The states come in this order, and then start again: th nj qp jq bq gd mr pz bl fj jb mc pg hl mm cp jd jg jc
Symbols: li is +1; ra is -1; bu is +3; fi is -2; po is +2.

Rows of some states; one shown again gets a slightly different row:
jq
[ 369 -626 -273 -570 -462   61  180 -186 -487   93 -115  513   85 -185  347  398 -510   18  596  118 -291 -482  367  196  383  127 -259  641   87  120 -450  332 -458 -250  -44 -460 -200 -219 -547 -232  906  251  562  172 -117   70  405   37 -587    5  266 -716 -628 -301  410 -427  127  -78  137 -236  279  575 -390  629 -526  104  555  -47 -674   95 -491  237 -364 -864]
jq
[   44  -396  -148  -498  -186   283   -97  -157  -490   360  -153   126   594  -359   742   425  -981    30   830   235  -254  -384  -240    40   432   444  -373   365   132    21  -532    53  -402  -189  -273  -754   136  -102  -731  -380   772  -148   416   272  -352   160   616  -105  -621   160   373 -1005  -389  -198   980   307   -26  -265    32   190    88   882  -653   173  -173  -253   470   -90  -598  -344   112   328  -720  -778]
fj
[-223  104 -563   74  639 -303  206 -345  449  829 -175 -414  471  551   27 -487  468  234 -930   52  119  460 -111 -401  270   33 -454  253 -184   19  -18 -348 -318  260  729   79 -456 -313 -337   38 -718 -192  -36  -94  410 -359  221   -2  294  587  114  272 -204  248  152  144  382  519  -17 -163  196 -550 -844 -164  -35 -255 -224  -23 -280   10 -196  324  567  495]
mm
[-267  -63  765  144 -191  466  158  146  721 -526  217 -467 -283 -348 -244 -595 -184 -879 -499  -53  567 1080  676 -845 -384   98  261 -549 -480 -343  228  162    8  590  238 -524 -302  398  196  -59 -624   80 -642 -257  139  -96  -16 -452  633 -365 -644  388  432  -58  -78  640 -180  203  346 -204  -41   62  444 -129 -323  -15 -734 -521  659 -533  247 -650  645  446]
mr
[  -61   250  -683    33    41  -412  -287    47  -386   272  -187   568   155   285  -103  -161   430   849   117   136  -363  -496 -1127   823   -95  -331  -257   462   299   576   345   405   398  -154   320   605   608  -318    73  -231   208   471   524   143  -230  -496     3    74  -508   538   897  -143  -124  -190  -208  -617   172    54   162  -147  -306  -516  -331    57    58   -87   445   305    30   428  -123    99   -29  -389]
mm
[-270 -445 1105  163  169  522  259  131  490  -73  265 -288  -82  213 -137 -168   98 -455 -497  -20  173  908  279 -871  179  288  253 -108 -618 -215  193  136  -15  263 -301 -418 -346  251  412  438 -777 -159 -480 -402  392 -438 -266  227  387   59  -85  905   63   51  414  593  -56  268  267  201 -172   56  416  -21 -295 -317 -607 -241  672 -536 -100  -37  672  378]

In each set, the symbols that take the first to the second take the third to the fourth, perhaps in another order. Give the fourth.
Answer with the state's name.
[ 462  172 -537  187 -479 -332    4  320 -334  -49   28  360  -52 -142    4  298 -156 -198  702  111  130 -437  -61  430 -356  199  110  212  334    8 -306  403  312 -441 -388 -320  452  433   18 -403 1032  224  -63  186 -225 -112  145 -405 -376  -71  264 -797  -41 -638 -185 -521 -552  -70    3  395  -27  328  -27  484  -61   71  770  217 -520  379   12  256 -377 -773]
to [ -314    55  -218  -324   470    47   -70   367  -342   759  -572   205   477    -5  -314  -180   331   626    95   803  -189    88  -803   319   107  -312  -223   650  -180   123  -310    69   655  -157   277   629   216   -10  -698    47   245   111   490  -608  -224  -466    33  -138  -245   950   756  -337   440  -421   277   -75  -222   115   378  -483  -203  -395    89  -244  -852 -1164  -306   737   253   591   577  -271  -144    32]
as [ 128 -225 -226 -110 -145 -172  357 -263 -579  479 -563  290  197 -435  412  719 -996  134  744  400 -332    9  126  569  474   96 -119  414  166  277 -322    8  -84  114 -645 -257   20 -122 -389 -208 1183 -240  517  426 -125 -171  174 -268 -322 -135  299 -930    6  -82  902  279 -155  153 -189  110  472  672   -8  286 -118 -290  498 -255 -836 -102  -55  149  -60 -466]
to mr

[ -218   333   553   139    88   750  -513   176   281  -928    57  -155  -518  -223  -308  -264   335  -668   249  -236   279   320   288  -263  -380   221   413  -579  -595  -604   523   401   547   123  -274   240   129    94   418   179  -613   479  -849  -248   -72     5  -118   462   500  -357   186   142   258  -181  -391   315   358   187   546   315  -697  -106   175   -83   263  -253 -1095     6   359   142   105  -659   447   768]
to [ -285    -2   122   295   359   353    20   184   208  -444   218  -269  -275  -264  -601  -199   215  -581  -207   -92   518   647   381  -617  -449  -125  -641  -478  -397  -372   359  -145    31   494   524  -341  -530   336   543   229 -1028   549  -736  -258   272   -67    25  -163   441     8  -455   721   357   128   -59   684    -9   331    97  -106  -367   515   446  -107   167   -87  -778  -239   682  -175   270  -166   569   988]
as [-280   58 -422  361   31 -469  -68 -778  643  204  114  189  120  323 -214 -961 1046  240 -491  285  191  116 -662  133  332 -156  -20   19  252 -384    6  149  239 -220 1044  302 -164 -224   37  125 -711  102  258 -531  -42 -165 -517   -2  150  252  174  790  531   27 -315  120  474 -132  159 -105 -507 -956   26 -186  286 -261 -581  262  581  461  249 -119  510  490]
to fj

[-156  -62 -430  692 -131 -240 -399   54  452   39  206 -109 -197  332  -84 -381  829  377 -382 -531  -93  -90 -548  189 -485 -628  327 -183  728  163  445 -261  -30 -287   71  141  145 -202 1273   -4 -952 -145  103  172  607   50 -207 -302  131 -128 -236  720  -24  287 -619 -215  140 -207   -1  -41 -295 -496  359 -372  986  104  -62   61  483  340 -648 -142  652  153]
to [-246 -375  298  115  338  495   66   93  743 -360 -215 -141 -327  -58 -281 -277  -51  -72 -191 -199  354  520  500 -750 -413  387  -91 -813 -363 -273  250  307  212  559  248 -743 -755   -8 -183  797 -863   66 -701 -582 -155 -141 -354  -95  409 -200 -642 1067  207  202  -70  516  230  323   23 -488   58  237   26  221 -243  -69 -837 -256  103  -92  238  -26  135  566]
as [   43   690 -1052  -297    89  -440    -7  -102  -571   105  -163   143    90    82   110  -190   595   385   194   236   -97  -436 -1220   792   138  -420    91   692   289   584   365   186   419  -122   169   445   487  -181  -124  -232   260    76   630   -92   110  -512    -6   -45  -101   643   719    -4   177   -54  -226  -132    26   140   521   -92   -81  -429    48  -367   282  -326   183   523   146   544    41   267   220    78]
to fj

[  19  355 -892 -106  -11 -675  194 -295  -25  787  -18  430  265  459  266   19   72  841 -282  -62  108 -443 -793  372  192 -345  211 -109  760  622   35 -446 -570 -227  346 -122  178 -291   47 -179  279 -249  606  260  122 -439  200 -345 -210  -36  106 -328 -481  398  102 -365  669 -267 -312  -12   76 -338 -417 -169  315  -84  692  373 -196  727 -711  632 -321 -454]
to [ -341     6  -513   189   584    23   293  -504   664  1162   346  -314   459   790  -356  -141   384   420  -550   146  -162   397  -630   -21     8   125  -294   232    12   481   431  -137   -25   146  1080   -62  -248  -671  -311  -247 -1286  -514   131  -232   646   -69   383  -318  -154   416   195   133    53   519   439   955   754   615    25  -521   -10  -701  -459   142  -290  -698  -603  -403   173  -268    47  -355   379   384]
as [ 358  346   99 -377 -383  310 -744  391 -676 -503  -78  125 -875 -478  -99 -222 -222 -219 1152  470   -4   22 -227  516 -347   17  -86 -406 -343 -325  -92  789  726 -344 -644 -401  327  679 -319   89  661  470 -229   33 -326  -73 -201  335 -149  114  648 -531  144 -733   -6  297 -468   40  493  319 -392  -27  103  -48  -30 -226 -296  281   23 -413  588  -19  -94 -213]
to jq

[ -485  -691   565  -356   295   449   589  -265   444  -189   -23  -504   243   259   104   150  -522  -254  -782  -312   116   223  1260  -867  -321   238   314  -344  -114  -482   592  -231  -515   232   681  -283  -487   -44   103   -24  -748  -255  -652    42   168   415   298  -132   561  -582 -1038   633   160   252    57   557   585   231  -192  -474   428  -348  -334   288   310   559    -7  -493  -338    77  -280   -30   200   823]
to [   98  -633   588   -65  -108   175  -104   662   -11  -886    84   169  -275  -472     9    41  -837  -436   325  -619   292   173   933  -437    46   648   262  -485   341  -319   185   -29  -176   -69  -560  -128  -218   512   670   138   476   158    27   525  -523   548  -452   258   351 -1131  -544  -172    92  -173   -20    78  -791   -58  -360   344   153  1117   359   368   132   871   385  -472   238  -536  -176   268  -120  -353]
as [ 236  274 -145 -437 -407   41   17  407 -477   70 -170  499 -270  -83  539  -16 -365   63 1411   32 -493 -510 -470  450  115 -266  238 -121  760  204 -211  232  247 -521 -697 -381  573  740   -1  329  812  131  223  452 -222   44   26 -261 -308   76  653 -682  -49 -123  266 -570 -410  -82 -116  738   60  453  131  599  320  868  680  -81   78   83 -386  149 -431 -801]
to mr

[-295 -112 -493 -267   52 -623  477 -279   72  929 -276  271  762  323  379  344   31  487 -558  136 -110 -253 -584   27  567 -231 -204  187  142  639 -354 -780 -599 -350  553  411 -606 -923 -194 -158 -456 -352  494  262  264  502  652 -517 -344  -13 -202  -61 -363  507   89  340  330  -97 -329 -511 1028 -833 -525   98   11   86  253   23 -884   77  -86  556  -93 -134]
to [ 206  -61 -422 -399  375  299  496  255  -73 1088  180  253  346   41  350  292 -537  -84  335  739 -362  -68  392  135  450  243 -859  629 -436  255 -178 -428 -126  -29  -26 -322 -209 -241 -758 -421  677  469  534 -322 -157 -461  539 -163  -46  323  707 -996  449   49  592  426  -58   57  171 -418  786  302   63 -124 -590 -474  180  408 -396 -126  654  -56  -95 -475]
as [  -16   272 -1241  -220    18  -597   -78  -182  -236   861   354   238   471   350   187   -68   407   751  -295    91  -646  -120  -601   501   507  -223   121   561   786   353    10  -272  -650  -275    13   518   -71  -321   226  -140    17  -415   395   275   154   -22    20   344  -461   -30   141  -367  -521   530   369  -745   325  -835  -424  -123    99  -100  -388   310   678   402   893   114  -137   377  -687   467  -288  -458]
to jq

[  259   363  -391   179   105  -108    79   158  -484   122    -7   511   159   453  -236  -211   970   595   395   314  -526  -561 -1115  1275   -40  -432   206   194   384   467  -183   277   -91  -524   155   396   231  -429  -444   -31   -42    -8   479    47  -298  -203    33    -3  -537   210   640  -519  -122    61  -206  -375   228  -342    82    85  -527  -828  -425  -213   142  -333   594   656    87    37  -282    48   119   -87]
to [  66  155 -327   75  -20  202  665  346 -219  578 -201  487  205 -170  -31   75  284  340   61  461 -234 -229 -887  524  290 -334 -356  661 -304  324 -186  674  555 -719  -38  318  -21   43 -830 -160 -157  332  211 -615  236 -644   23  138 -640  608  772 -480    9 -217  -10   90   87   16  779 -483 -618 -629  116    6 -572 -507 -365  357  215 -131  473 -200  -62  -49]
as [ 126 -587 -106 -846  138  441  327 -140   25  977 -566  383  472 -565  -60  254 -439  139  -38  534 -535 -127  253  -72  464  174 -712  675 -339   98 -535 -215 -186  187  133  -23 -212  -73 -599  -31  755  482  149 -345 -536 -128   14   44   58  563  735 -488  -83 -357  681  592 -272  275  436 -340  236  585 -118 -196 -955 -780   47  407 -181  -11  561  236 -503 -343]
to jq

[ 340  454  465  -10  480  172 -251  147   70 -498 -617  196  -35 -622   87  642 -435 -512  474  498  298 -291  625 -336   80   18 -304   33 -294 -260  -28  477  719  739 -696 -496  168  616 -820  -40  378  619 -353 -397  -27 -535 -123 -425   58  315  414 -365  372 -617 -111    1 -240   99  431  224 -518  660  178  -94 -783 -217 -523  225   94  -26  507 -521 -107  -61]
to [  518  -300  -167  -294     0   -88   315   -26  -550   321   -67   359   374  -347   414   825 -1039   -46   495    82   -76   -52    33   114   415    64  -383   474    17   417  -246  -156   193  -237  -605   409    96  -189  -327  -906   732   -92   178   297  -486   218   149   119  -630   -86   -19  -759  -389  -341   456  -122  -216   -52     3   258   983   626   201   352  -203   221   704  -272  -996  -202  -393    77  -692  -393]
as [-291  222  -59   90 -175 -818  161  191  340 -624  107 -188  -38  411 -270 -331  685  -49 -316 -526 -170 -131 -540 -172 -295 -116  520 -384  341  -71  456 -180  -83  -60  511  520  -17 -363  739 -262 -919 -303   94   48  295 -343 -257 -265  256   86 -284  696    7  836 -613 -280  159  -24 -447  118   72 -559  186  352  490  -75 -171  191  310  571 -274  799  413  365]
to mm

[-585  277  136  505  489 -285  204 -340  921  728    2 -253  220  702 -501 -513  747  139 -715  385  -10  -97 -889  -51  262 -710  -95  130  186  337  198  -81 -267 -247  471   64  -95   61  -56  354 -942 -352  103   37  -60 -488   68 -157  208  583  -80  395  -36  514 -181  443  235  221  444 -398 -377 -847 -289 -479   -9 -762 -511  -81  726   87 -292 -195  543  452]
to [ -91  -14   -9  -16   -7 -702  368  310  610 -246  244 -276 -195  506  148  -50 -397  -30 -619 -519  262  102  231 -306   -5 -318  420 -792  611  154   29 -516 -374    9  737  178 -340 -630  657  218 -616  -91  125  484  291  225  181   69 -109   50 -896  497 -340  754  -10  -70  202  -10 -426 -126  184 -478  186  -12  370  396  199 -638 -181  262 -658   61  174  200]
as [ 413  -25 -484 -434  274  353  471 -420 -650 1103 -365  252  174   52   14  228 -316  252  386  755  246 -160 -143  433  554 -109 -616  662 -189  175 -540   96  238 -129  -40  -10 -327  191 -981 -159  406  122 -145 -362 -122 -216  439   37 -412  383  589 -612   68 -141  853  571   11  152 -131 -447  291   45 -101   16 -247 -337 -435  -58 -499 -106  452 -514 -800 -108]
to mr

[-325  169 -306 -127  265 -142  253 -232  387  733 -228 -484  778  507  -36   27  669   19 -473  230 -420   38 -393 -143  -26 -222 -287  506   60  325 -214 -148 -335  -71 1002   -3 -406 -692 -467  237 -779 -178  403 -733  263 -599   -2  145  121  624 -163  246  217  524  234  317  427   23   50 -523  632 -482 -440 -172  -86 -433 -699 -136  388  -28  547  176  289  335]
to [ -308  -118     8   454   -82  -719    18  -368   189  -270  -167  -468   225   243  -222    51   530  -266  -623  -752   194  -158   305  -227   389   -30   387  -636   641  -166   124  -700  -781   -25   580    57  -273  -254   778   -64  -575  -557  -127   549    98   525  -386   251     3  -478 -1054   418  -516   625  -165   -85   690  -187  -197  -351   350  -218    24   -58   466   545   140  -463  -138   113  -665   208   230   -39]
as [ 217 -407 -406 -594  -74   50  182 -106 -267  553 -341  310  602 -391  304  492 -612  424  254  188   -8 -543  783  184  366  204  -46  328   67 -179 -230  -32    2  120 -346  197  -95  -60 -607 -424 1033 -223  625  174 -311 -124  474 -251 -162   64  159 -508   63 -241  833  138  102 -454 -133  328  265  326 -377 -130 -249  297  659  217 -389 -153 -282  630 -551 -712]
to mr

[-510 -330  150  465   -9 -374  182 -157  173  130  547 -208  165  202  114  159  403  101 -454 -326  132   19   39   56  107   52  616 -335  712  -17   60 -372 -904  313  379  131   48 -419  819  206 -428  115  -24  382  471  492 -331  234  -11 -494 -644  622 -361  370 -189 -454   66   71 -274 -136  300  -18   76  -21  434  888  584 -463  -69  450 -635  280   66  387]
to [  238    -3   451  -191  -677   427  -615   694   -42 -1545    71   -94  -788  -246  -465   -20  -546  -409    77  -610  -113  -234   408   269   -87  -256   402  -983  -125  -365   -30    60  -323  -120  -723    39   346   344   589  -230    86   524  -407   357  -204   166  -483   211    95  -235  -299   594    52  -431  -629  -304  -181  -381   202   688  -309   156   543   263   344   268   -90  -192   174    11  -340  -301   228  -118]
as [ -119  -509   438  -169     4   592   223  -195   -79    65  -519   -60  -235  -638   125   783 -1118  -360   375   -42    55   618   941   -57   132   583  -364  -733  -670   110  -225  -334   129   547  -665  -601   -36   416  -286  -474   583   591  -568    96   -84   -78    59   -58   489  -580  -688  -218  -214  -306   597   477  -533   175   251    96    59   774  -132    55  -732   241   -10  -280    38  -846   336  -161  -659    15]
to jq

[  208   -84   893   192  -283    66  -701   244   110 -1256    44  -447  -652  -263   -66    37  -491  -260   543  -509    26  -245   503   256   -49     1   342  -826    91  -349   211    64   246    40  -333    66   215   368   898    43   272  -173  -226   484  -450   246  -443    25   182  -528  -125  -103    41  -334  -448  -513   137   132  -307   433  -602   137   275   -29   319   690   110    71    61    87  -767   249   114   680]
to [   45  -516   631   -90    -1   401   392    13  -200   -62  -526  -562  -341  -814   286   449 -1133  -358   271   146   444   112  1104  -369  -110   773  -328   280  -349     8  -301  -320    34   434  -259  -225  -518   268  -225   116   408   646  -188  -338  -638   333  -381  -279   -96  -448  -122  -270    64  -368   220   113  -657   308   416   280  -134   573   317  -391  -721   331  -335  -364  -411  -701   454  -345  -657  -170]
as [ -143  -116  -578  -636  -115   265   782   196   351   802  -326   379   272  -258   204   416  -501   324   100   788    34   -45  -182   -34   546  -324  -382   551  -368   345  -314    75  -175    97   122   -60  -122   -19 -1324  -397   317  -133   -14  -530   101  -564   401  -199  -219   372   526  -647    -2  -634   658   335  -110   760   102  -532   479    13  -273  -254  -732  -540   307   256  -332  -222   520  -249  -631  -587]
to mr

[ 143 -669  599 -182 -394   80   88  262  396 -823  -63  -34 -476 -287  186  130 -938 -425  651 -306  118  197  834 -456  267  -24  -62 -208  107 -145 -105 -165 -455  413 -371 -288  -30  356  268 -274  494  -80 -177  789   91  687 -412  219  536 -907 -516 -488 -690  619   86 -409  -71  380 -254 -133   88 1139  548  505  244  571  534 -723 -323 -321 -218 -306 -271 -137]
to [ 472  528 -232  -31 -611   20   24  242 -720 -550   16  454 -432   -8  423  123 -778  205  747 -246  -39 -369 -371  856  -24 -279    1  175 -112  197 -382  225  458 -382 -539 -114  683  234 -314 -520 1139  125 -294  -97  124  385  -35  -85 -760 -296  583 -839   -4 -414  174 -469 -143 -552  250  221 -220  307  316  188  -77   39  832  164 -450 -114  -68  310 -158 -795]
as [  18 -621  300 -334 -502  805  764  -96  201 -339  -21 -275    2 -428 -153  660 -974 -259  364  -41  421  693  924 -391  128  340 -436    7 -740 -441 -183  277  220  613 -885 -360 -299  496 -130  138  591  142 -547  349 -322  172  -10 -121  544 -493   31  -87  250  -37  645  -50 -484  287  315 -319  202  646  202  245   32  384  154 -274  -68 -184  251  -13 -769 -386]
to jq

